Below are the code and all the weights of a small trained network. Each question names an input and a target symbol and asks about switching units off, where a switched-off unit gives its printed mean instead of its output.

import numpy as np


def w(rows, s, z=0):
    codes = np.array(rows[::2]) - 128.0
    scale = np.full(codes.shape[1], s)
    scale[-1] = z or s
    return codes * scale


def f(y):
    return y / 2 * (1 + np.tanh(0.7978845608 * (y + 0.044715 * y**3)))


def softmax(a):
    e = np.exp(a - a.max(-1, keepdims=True))
    return e / e.sum(-1, keepdims=True)


def log_softmax(a):
    a = a - a.max(-1, keepdims=True)
    return a - np.log(np.exp(a).sum(-1, keepdims=True))


def net(x, mask):
    ids = ['ΔΛΦΨαβγζημπτω'.index(c) for c in x.split()]
    T = len(ids)
    res = E[ids] + P[:T]
    r = res
    for j in range(3):
        rows = slice(2 * j, 2 * j + 2)
        q, k, v = (r @ M[0][rows].T for M in (Q, K, V))
        z = softmax(np.where(np.tri(T) > 0, q @ k.T / 2**0.5, -1e9)) @ v
        o = O[0][rows]
        res = res + np.where(mask[j], z, o[:, -1]) @ o[:, :-1]
    y = f(res @ A[0][:, :-1].T + A[0][:, -1])
    res = res + np.where(mask[3:19], y, B[0][:, -1]) @ B[0][:, :-1]
    return log_softmax(res[-1] @ U[:, :-1].T + U[:, -1])


Q, K, V, O, A, B = {}, {}, {}, {}, {}, {}
E = w([
[132,54,117,167,201,130,84,136],'Δ',
[124,47,123,173,198,127,81,138],'Λ',
[138,53,116,157,195,134,88,135],'Φ',
[149,114,133,195,135,44,125,44],'Ψ',
[150,141,24,98,84,178,104,160],'α',
[120,152,81,154,164,121,109,5],'β',
[133,130,107,182,151,88,113,23],'γ',
[137,124,108,171,142,82,122,25],'ζ',
[143,153,132,140,214,30,222,187],'η',
[123,54,130,175,198,124,72,136],'μ',
[110,4,170,10,147,63,134,66],'π',
[127,51,125,170,198,125,77,138],'τ',
[123,54,128,172,201,121,70,133],'ω',
],0.011)
P = w([
[186,59,227,156,118,204,167,167],'0',
[253,77,69,146,139,118,201,107],'1',
[243,106,60,126,155,96,156,119],'2',
[215,125,73,126,161,102,127,125],'3',
[116,109,54,108,154,119,152,134],'4',
[104,118,71,117,143,123,145,135],'5',
[93,127,77,116,146,128,133,133],'6',
[89,136,85,122,138,124,119,133],'7',
[94,142,98,120,138,127,106,129],'8',
[107,148,114,122,133,122,93,133],'9',
[101,154,118,124,132,123,86,131],'10',
[95,158,125,121,129,127,81,125],'11',
],0.0072)
Q[0] = w([
[86,67,82,138,110,160,97,159],'h0',
[95,196,235,171,136,138,159,163],'h0',
[112,124,149,87,84,168,101,171],'h1',
[123,72,133,94,76,168,78,111],'h1',
[90,17,128,138,251,86,130,139],'h2',
[2,35,145,44,126,144,188,175],'h2',
],0.0081)
K[0] = w([
[132,81,118,109,136,94,103,64],'h0',
[195,189,159,125,128,102,247,183],'h0',
[231,175,64,147,31,188,128,156],'h1',
[133,123,82,111,60,152,82,117],'h1',
[95,48,151,167,180,110,87,73],'h2',
[255,41,103,64,176,90,134,62],'h2',
],0.0082)
V[0] = w([
[118,178,133,137,214,37,207,161],'h0',
[159,65,114,111,127,199,94,63],'h0',
[134,162,101,2,68,174,161,187],'h1',
[119,35,178,114,176,107,124,75],'h1',
[124,121,95,60,51,192,89,221],'h2',
[107,182,57,149,133,189,71,77],'h2',
],0.0082)
O[0] = w([
[80,225,126,62,171,132,54,176,168],'h0',
[205,77,116,143,148,121,198,129,251],'h0',
[60,190,167,54,249,135,93,180,31],'h1',
[190,2,139,118,121,119,159,102,222],'h1',
[20,156,98,149,168,87,125,122,33],'h2',
[116,219,209,131,210,146,211,120,83],'h2',
],0.0077,0.0028)
A[0] = w([
[141,111,124,161,104,78,112,87,126],'n0',
[147,149,109,179,96,159,222,137,132],'n1',
[147,120,140,153,171,179,124,155,253],'n2',
[147,122,95,135,88,163,73,129,153],'n3',
[143,107,124,106,109,178,111,194,127],'n4',
[131,99,117,87,108,157,74,185,124],'n5',
[82,126,113,146,106,76,151,80,133],'n6',
[150,133,112,151,152,165,67,141,231],'n7',
[95,246,89,38,175,117,106,169,204],'n8',
[12,235,136,86,175,130,53,163,83],'n9',
[110,129,151,123,32,132,97,72,81],'n10',
[137,139,159,149,190,108,165,192,160],'n11',
[139,125,99,141,121,154,82,124,179],'n12',
[2,189,201,115,182,166,59,138,75],'n13',
[145,106,177,112,129,92,211,86,65],'n14',
[171,162,198,127,82,151,139,73,79],'n15',
],0.0094,0.0049)
B[0] = w([
[95,133,126,104,134,120,122,107,212],'n0',
[147,181,101,161,159,137,88,153,182],'n1',
[134,110,143,142,117,90,190,159,211],'n2',
[116,100,112,136,111,116,146,146,185],'n3',
[142,125,100,154,176,119,118,160,156],'n4',
[153,154,114,172,177,120,113,165,160],'n5',
[111,144,79,135,182,124,75,115,140],'n6',
[127,118,148,134,113,99,175,154,206],'n7',
[94,105,154,79,69,112,160,50,255],'n8',
[199,160,199,77,224,187,100,160,193],'n9',
[122,125,74,148,85,191,49,148,131],'n10',
[141,84,45,177,89,135,122,184,155],'n11',
[115,113,124,133,115,104,153,141,183],'n12',
[183,168,78,192,176,168,12,236,149],'n13',
[137,143,160,104,172,159,120,115,176],'n14',
[154,158,176,127,93,188,97,138,130],'n15',
],0.011,0.0061)
U = w([
[129,141,110,134,136,146,108,133,6],'Δ',
[122,135,108,129,136,144,94,125,4],'Λ',
[171,119,91,218,180,114,145,238,197],'Φ',
[122,130,110,132,72,178,60,134,186],'Ψ',
[87,145,94,149,216,91,59,85,187],'α',
[188,189,213,112,176,152,126,143,170],'β',
[152,153,152,147,112,164,113,131,52],'γ',
[142,147,143,144,113,168,116,133,59],'ζ',
[27,94,91,147,2,53,188,78,194],'η',
[123,132,100,133,133,146,91,121,42],'μ',
[94,93,247,33,126,122,203,41,174],'π',
[124,136,102,129,135,146,99,127,33],'τ',
[129,137,94,126,133,149,99,115,50],'ω',
],0.0092,0.0033)

Each question gives the input, a string of symbols that net reads in full, and the target symbol t.
The units are the heads (2 rows each of Q, K, V and O) and the neurons (one row each of A and B). Each row of codes is followed by its name. A weight is (code - 128) times the scale printed after its matrix; where a second scale follows, it is the last column's (O, A, B and U).
mask holds one flag per unit, heads first, then neurons. A switched-off unit (its flag False) gives its mean, the last column of its rows in O or B, instead of its output. The means were averaged over made-up inputs and are rounded, as every weight is.
A unit's drop is (log p(t) with every unit on - log p(t) with that unit switched off) / (log p(t) with every unit on - log p(t) with every unit switched off).
The circuit of an input: a set's keep is (log p(t) with only the set's units on - log p(t) with every unit switched off) / (log p(t) with every unit on - log p(t) with every unit switched off). Starting from the 12 units with the biggest drops (on a tie, the unit counted first), units are removed one at a time, each time the one whose removal leaves the highest keep (on an exact tie, the one counted first), for as long as the keep stays at least 0.8.
circuit, biggest first: the units of the circuit, biggest drop first
most important unit: the unit with the biggest drop
k most important neurons: the k neurons with the biggest drops, biggest first
input ω η Ψ η Ψ Λ π Ψ τ α ω, target η: circuit, biggest first	(n9, n13)
input β Ψ Ψ, target β: most important neuron	(n14)
input π α Ψ ζ, target π: circuit, biggest first	(h1, n11)
input τ μ μ β β α μ η β η, target η: 3 most important neurons	(n11, n9, n8)
input π η α ζ Ψ η α Λ ω Δ α ω, target η: 4 most important neurons	(n9, n13, n1, n14)
input η ζ η Ψ, target η: circuit, biggest first	(n9, h1)
input Ψ Φ Ψ, target Ψ: circuit, biggest first	(h1, h2, n10, n15)
input α α η β, target α: 2 most important neurons	(n6, n8)
input π α Ψ, target π: circuit, biggest first	(h1, n14)
input α μ π τ α α, target π: circuit, biggest first	(h1, n8, h2)
input η α τ η α α, target π: circuit, biggest first	(h1, n8)
input η Ψ β, target η: circuit, biggest first	(n9, h1)
input Λ μ π α, target Φ: circuit, biggest first	(n8, h0)
input α γ ω η α α α η α α α Λ, target Φ: most important unit	h1
input ω α α, target η: 2 most important neurons	(n9, n8)
input Λ π Λ β Φ α μ η Ψ μ η, target η: 2 most important neurons	(n9, n11)
input ω η α μ Φ α α α μ, target η: 2 most important neurons	(n9, n13)
input ω τ η α β ω Λ α η η α τ, target η: 3 most important neurons	(n9, n13, n1)
input π η α α α α Ψ ζ, target α: circuit, biggest first	(n6, h2, n2)
input Λ Ψ η η η, target π: 4 most important neurons	(n8, n9, n13, n1)
input ω μ Φ η α, target Φ: most important unit	n8
input η Φ α Ψ β η π η, target π: 3 most important neurons	(n8, n9, n1)
